Here is a tiny trained network, its code and every weight. The questions are about switching its units off for an input and a class, where a switched-off unit gives its printed mean instead of its output.

import numpy as np


def w(rows, s, z=0):
    codes = np.array(rows[::2]) - 128.0
    scale = np.full(codes.shape[1], s)
    scale[-1] = z or s
    return codes * scale


def f(y):
    return y / 2 * (1 + np.tanh(0.7978845608 * (y + 0.044715 * y**3)))


def log_softmax(a):
    a = a - a.max(-1, keepdims=True)
    return a - np.log(np.exp(a).sum(-1, keepdims=True))


def net(x, mask):
    res = np.array(x, float).reshape(1, 2) / 4 @ E
    y = f(res @ A[0][:, :-1].T + A[0][:, -1])
    res = res + np.where(mask, y, B[0][:, -1]) @ B[0][:, :-1]
    return log_softmax(res[-1] @ U[:, :-1].T + U[:, -1])


A, B = {}, {}
E = w([
[7,177,142,153,26,145,105],'x0',
[30,140,52,161,194,144,83],'x1',
],0.019)
A[0] = w([
[22,199,79,157,96,134,82,226],'N1',
[194,128,193,61,51,103,220,136],'N2',
[63,113,4,158,197,187,118,122],'N3',
[179,53,111,128,230,113,180,113],'N4',
[155,179,111,151,124,110,122,91],'N5',
[66,156,135,155,50,189,139,121],'N6',
[167,154,112,106,218,52,33,254],'N7',
[249,53,125,72,141,80,209,239],'N8',
[164,130,132,104,41,130,200,198],'N9',
[165,56,102,84,198,67,94,121],'N10',
[198,68,40,107,162,103,107,107],'N11',
],0.012,0.0084)
B[0] = w([
[103,136,82,253,127,189,96,246],'N1',
[237,72,101,90,50,68,156,228],'N2',
[122,95,45,112,55,93,123,216],'N3',
[110,147,216,121,190,129,157,208],'N4',
[124,115,142,126,129,135,148,124],'N5',
[112,140,136,156,195,162,78,205],'N6',
[112,137,157,199,169,193,150,191],'N7',
[109,92,162,94,161,91,253,254],'N8',
[207,153,128,147,134,109,114,195],'N9',
[93,155,189,121,184,145,176,189],'N10',
[104,167,219,116,136,121,149,186],'N11',
],0.014,0.031)
U = w([
[75,183,130,175,167,179,117,175],'0',
[102,164,125,60,94,151,141,35],'1',
[110,161,124,86,115,131,131,7],'2',
[95,115,9,163,85,150,117,195],'3',
[156,81,132,87,69,68,172,158],'4',
[183,122,121,141,88,106,99,159],'5',
[143,157,106,144,91,145,98,3],'6',
[118,132,199,115,183,141,173,117],'7',
],0.016,0.0041)

Each question gives the input, the list of numbers given to net, and the class t.
The units are the neurons (one row each of A and B). Each row of codes is followed by its name. A weight is (code - 128) times the scale printed after its matrix; where a second scale follows, it is the last column's (A, B and U).
mask holds one flag per neuron, in row order. A switched-off neuron (its flag False) gives its mean, the last column of its row in B, instead of its output. The means were averaged over made-up inputs and are rounded, as every weight is.
A unit's drop is (log p(t) with every unit on - log p(t) with that unit switched off) / (log p(t) with every unit on - log p(t) with every unit switched off).
The circuit of an input: a set's keep is (log p(t) with only the set's units on - log p(t) with every unit switched off) / (log p(t) with every unit on - log p(t) with every unit switched off). Starting from all 11 units, units are removed one at a time, each time the one whose removal leaves the highest keep (on an exact tie, the one counted first), for as long as the keep stays at least 0.8.
units of the circuit, in order: the units of the circuit, biggest drop first
k most important neurons: the k neurons with the biggest drops, biggest first
drop when u is switched off: that unit's drop, to one decimal
input [6,-4], class 5: 2 most important neurons	[N3; N9]
input [-4,-8], class 4: units of the circuit, in order	[N2]
input [7,1], class 0: 2 most important neurons	[N2; N6]
input [7,-3], class 0: 3 most important neurons	[N3; N6; N2]
input [6,-8], class 4: 3 most important neurons	[N2; N1; N7]
input [-6,-8], class 4: 3 most important neurons	[N2; N6; N1]
input [6,-1], class 0: 2 most important neurons	[N3; N2]
input [3,-4], class 4: 3 most important neurons	[N1; N2; N7]
input [8,-3], class 0: 2 most important neurons	[N3; N6]
input [5,-1], class 0: 2 most important neurons	[N3; N2]
input [4,1], class 0: drop when N7 is switched off	-0.1
input [8,6], class 3: drop when N3 is switched off	0.2
input [1,-7], class 4: drop when N11 is switched off	0.0
input [-2,8], class 3: units of the circuit, in order	[N3]
